Here is a tiny trained network, its code and every weight. The questions are about switching its units off for an input and a class, where a switched-off unit gives its printed mean instead of its output.

import numpy as np


def w(rows, s, z=0):
    codes = np.array(rows[::2]) - 128.0
    scale = np.full(codes.shape[1], s)
    scale[-1] = z or s
    return codes * scale


def norm(h):
    return h / np.sqrt((h * h).mean(-1, keepdims=True) + 1e-5)


def f(y):
    return y / 2 * (1 + np.tanh(0.7978845608 * (y + 0.044715 * y**3)))


def log_softmax(a):
    a = a - a.max(-1, keepdims=True)
    return a - np.log(np.exp(a).sum(-1, keepdims=True))


def net(x, mask):
    res = np.array(x, float).reshape(1, 8) / 4 @ E
    u = 0
    for l in range(3):
        y = f(norm(res) @ A[l][:, :-1].T + A[l][:, -1])
        res = res + np.where(mask[u : u + 3], y, B[l][:, -1]) @ B[l][:, :-1]
        u += 3
    return log_softmax(norm(res)[-1] @ U[:, :-1].T + U[:, -1])


A, B = {}, {}
E = w([
[34,37,120,167],'x0',
[53,149,177,190],'x1',
[161,211,148,157],'x2',
[119,164,2,112],'x3',
[128,98,197,28],'x4',
[137,140,81,116],'x5',
[24,178,103,4],'x6',
[135,58,139,21],'x7',
],0.0042)
A[0] = w([
[175,142,150,40,4],'0.n0',
[123,5,123,65,25],'0.n1',
[19,165,169,106,163],'0.n2',
],0.012,0.0024)
B[0] = w([
[179,168,178,91,197],'0.n0',
[83,9,103,107,241],'0.n1',
[34,229,93,104,254],'0.n2',
],0.013,0.0047)
A[1] = w([
[182,151,176,49,14],'1.n0',
[171,142,7,176,215],'1.n1',
[116,128,210,159,254],'1.n2',
],0.019,0.00093)
B[1] = w([
[200,163,188,29,217],'1.n0',
[246,124,143,234,253],'1.n1',
[5,141,212,115,167],'1.n2',
],0.013,0.0068)
A[2] = w([
[66,116,109,67,135],'2.n0',
[140,194,163,151,2],'2.n1',
[118,5,97,106,41],'2.n2',
],0.016,0.002)
B[2] = w([
[185,122,89,172,255],'2.n0',
[123,81,64,95,179],'2.n1',
[90,4,84,63,223],'2.n2',
],0.017,0.0061)
U = w([
[87,217,80,84,3],'0',
[230,162,204,1,145],'1',
[137,29,86,60,219],'2',
[100,191,52,128,125],'3',
[70,152,220,154,31],'4',
[246,121,161,196,229],'5',
],0.013,0.0031)

Each question gives the input, the list of numbers given to net, and the class t.
The units are the neurons (one row each of A and B). Each row of codes is followed by its name. A weight is (code - 128) times the scale printed after its matrix; where a second scale follows, it is the last column's (A, B and U).
mask holds one flag per neuron, layer by layer. A switched-off neuron (its flag False) gives its mean, the last column of its row in B, instead of its output. The means were averaged over made-up inputs and are rounded, as every weight is.
A unit's drop is (log p(t) with every unit on - log p(t) with that unit switched off) / (log p(t) with every unit on - log p(t) with every unit switched off).
The circuit of an input: a set's keep is (log p(t) with only the set's units on - log p(t) with every unit switched off) / (log p(t) with every unit on - log p(t) with every unit switched off). Starting from all 9 units, units are removed one at a time, each time the one whose removal leaves the highest keep (on an exact tie, the one counted first), for as long as the keep stays at least 0.8.
units of the circuit, in order: the units of the circuit, biggest drop first
top k neurons: the k neurons with the biggest drops, biggest first
k most important neurons of layer l: the k neurons of layer l with the biggest drops, biggest first
drop when u is switched off: that unit's drop, to one decimal
input [2,-1,1,1,-1,1,1,-1], class 5: 2 most important neurons of layer 0 => 0.n0, 0.n1
input [1,5,5,-3,4,0,-5,3], class 4: top neuron => 1.n2
input [3,5,-4,-8,-8,8,1,-7], class 3: top 3 neurons => 2.n1, 0.n1, 0.n0
input [-8,2,5,-3,5,-4,-8,-2], class 1: top 2 neurons => 1.n0, 0.n1
input [3,-2,4,5,-4,-5,5,-5], class 5: top 2 neurons => 1.n1, 0.n0
input [6,-1,-3,-4,-3,-1,-1,-3], class 4: 2 most important neurons of layer 2 => 2.n1, 2.n2
input [5,6,0,-8,6,-5,8,4], class 0: top 2 neurons => 0.n2, 2.n2
input [-5,5,-5,4,-3,-2,4,0], class 0: top 2 neurons => 0.n2, 0.n1
input [6,5,-1,3,6,1,8,2], class 3: 2 most important neurons of layer 2 => 2.n0, 2.n2
input [-4,2,-8,7,1,-4,4,-1], class 0: top 3 neurons => 0.n2, 2.n2, 0.n1
input [1,-7,6,-6,-6,6,3,8], class 1: top 2 neurons => 0.n0, 1.n0
input [4,7,4,-4,-2,3,-2,-2], class 4: top 2 neurons => 1.n2, 2.n2
input [-7,-6,4,1,6,0,-8,-3], class 1: 2 most important neurons of layer 1 => 1.n0, 1.n1
input [5,-3,5,5,-5,4,4,0], class 5: units of the circuit, in order => 1.n1
input [-2,-4,2,-5,-7,0,8,4], class 1: top 2 neurons => 0.n0, 1.n0
input [-2,-4,4,1,-2,-5,7,-6], class 0: 2 most important neurons of layer 2 => 2.n0, 2.n2
input [-6,-5,-8,-8,-4,-6,-1,-3], class 4: top 2 neurons => 1.n2, 0.n0
input [3,6,-8,7,0,0,7,-6], class 3: drop when 2.n0 is switched off => 0.1
input [1,6,7,-7,7,2,5,4], class 3: drop when 0.n2 is switched off => 0.7
input [5,-7,7,1,6,-5,1,-2], class 1: most important neuron of layer 0 => 0.n0
input [5,0,2,-6,-2,7,1,-3], class 3: drop when 0.n2 is switched off => 0.1
